[[-1.58  0.77 -1.44]
 [ 2.75 -0.94  3.27]
 [-0.20 -2.23  0.70]
 [ 1.72  0.67  0.34]
 [-3.22  2.85 -1.86]
 [ 3.31 -4.34  3.36]
 [-2.19  1.86 -2.92]
 [ 3.41 -3.19  2.90]]
=>
[[-3.22  2.85 -1.86]
 [-2.19  1.86 -2.92]
 [-1.58  0.77 -1.44]
 [-0.20 -2.23  0.70]
 [ 1.72  0.67  0.34]
 [ 2.75 -0.94  3.27]
 [ 3.31 -4.34  3.36]
 [ 3.41 -3.19  2.90]]

[[ 2.59  5.33  0.13 -4.54  0.82]
 [ 0.66  1.47  1.39 -0.77 -0.31]
 [ 0.47 -1.13  0.22  2.63 -2.14]]
=>
[[ 0.47 -1.13  0.22  2.63 -2.14]
 [ 0.66  1.47  1.39 -0.77 -0.31]
 [ 2.59  5.33  0.13 -4.54  0.82]]

[[-0.70 -0.05  0.64  0.74]
 [-5.35 -3.31  1.46  4.06]
 [ 1.68  1.39 -0.08 -1.10]
 [ 2.07  1.58 -0.26 -1.43]
 [-1.22 -0.22  0.90  1.15]
 [-0.29  0.15  0.44  0.41]
 [-0.72 -0.52  0.09  0.47]
 [ 1.61  1.08 -0.36 -1.18]
 [ 0.91 -0.09 -0.96 -1.01]
 [ 2.97 -0.52 -3.43 -3.39]]
=>
[[-5.35 -3.31  1.46  4.06]
 [-1.22 -0.22  0.90  1.15]
 [-0.72 -0.52  0.09  0.47]
 [-0.70 -0.05  0.64  0.74]
 [-0.29  0.15  0.44  0.41]
 [ 0.91 -0.09 -0.96 -1.01]
 [ 1.61  1.08 -0.36 -1.18]
 [ 1.68  1.39 -0.08 -1.10]
 [ 2.07  1.58 -0.26 -1.43]
 [ 2.97 -0.52 -3.43 -3.39]]

[[ 3.56 -3.25 -3.80]
 [ 4.66 -3.81 -4.56]
 [-2.72  3.47  4.04]
 [-3.71  4.23  4.31]
 [ 4.51 -4.30 -3.86]]
=>
[[-3.71  4.23  4.31]
 [-2.72  3.47  4.04]
 [ 3.56 -3.25 -3.80]
 [ 4.51 -4.30 -3.86]
 [ 4.66 -3.81 -4.56]]

[[ 3.23 -3.18 -2.96  3.79 -3.45 -4.00  3.49 -3.19]
 [ 3.57 -4.17  3.73 -4.18  2.83 -2.75  3.15  3.50]
 [-3.87 -2.38  0.10 -3.61  3.04  0.47 -3.96 -2.56]
 [-2.30 -2.67 -3.72 -1.10  1.28 -1.83  0.90 -2.21]
 [-0.53 -3.64 -3.69  2.06 -4.12  3.76 -3.13  3.97]
 [-4.38  3.89 -3.75  3.03  3.04 -2.15 -1.78 -3.91]
 [-2.86  3.84 -2.19  3.91 -3.96  3.15 -3.52 -2.69]
 [-3.30 -3.36  4.09  4.07 -3.98  3.37  3.82  3.84]]
=>
[[-4.38  3.89 -3.75  3.03  3.04 -2.15 -1.78 -3.91]
 [-3.87 -2.38  0.10 -3.61  3.04  0.47 -3.96 -2.56]
 [-3.30 -3.36  4.09  4.07 -3.98  3.37  3.82  3.84]
 [-2.86  3.84 -2.19  3.91 -3.96  3.15 -3.52 -2.69]
 [-2.30 -2.67 -3.72 -1.10  1.28 -1.83  0.90 -2.21]
 [-0.53 -3.64 -3.69  2.06 -4.12  3.76 -3.13  3.97]
 [ 3.23 -3.18 -2.96  3.79 -3.45 -4.00  3.49 -3.19]
 [ 3.57 -4.17  3.73 -4.18  2.83 -2.75  3.15  3.50]]

[[ 0.40  0.95  0.40 -0.05 -0.77 -0.96 -0.78 -0.64 -0.79 -0.18  0.67 -0.99]
 [ 4.21 -0.05  0.12 -0.58 -0.56 -0.37 -0.69 -1.70 -1.12 -0.54 -0.68 -0.54]
 [ 2.09 -0.14  0.32 -0.41  0.08 -0.58 -1.31 -0.24 -0.66 -0.61 -0.88 -0.59]]
=>
[[ 0.40  0.95  0.40 -0.05 -0.77 -0.96 -0.78 -0.64 -0.79 -0.18  0.67 -0.99]
 [ 2.09 -0.14  0.32 -0.41  0.08 -0.58 -1.31 -0.24 -0.66 -0.61 -0.88 -0.59]
 [ 4.21 -0.05  0.12 -0.58 -0.56 -0.37 -0.69 -1.70 -1.12 -0.54 -0.68 -0.54]]
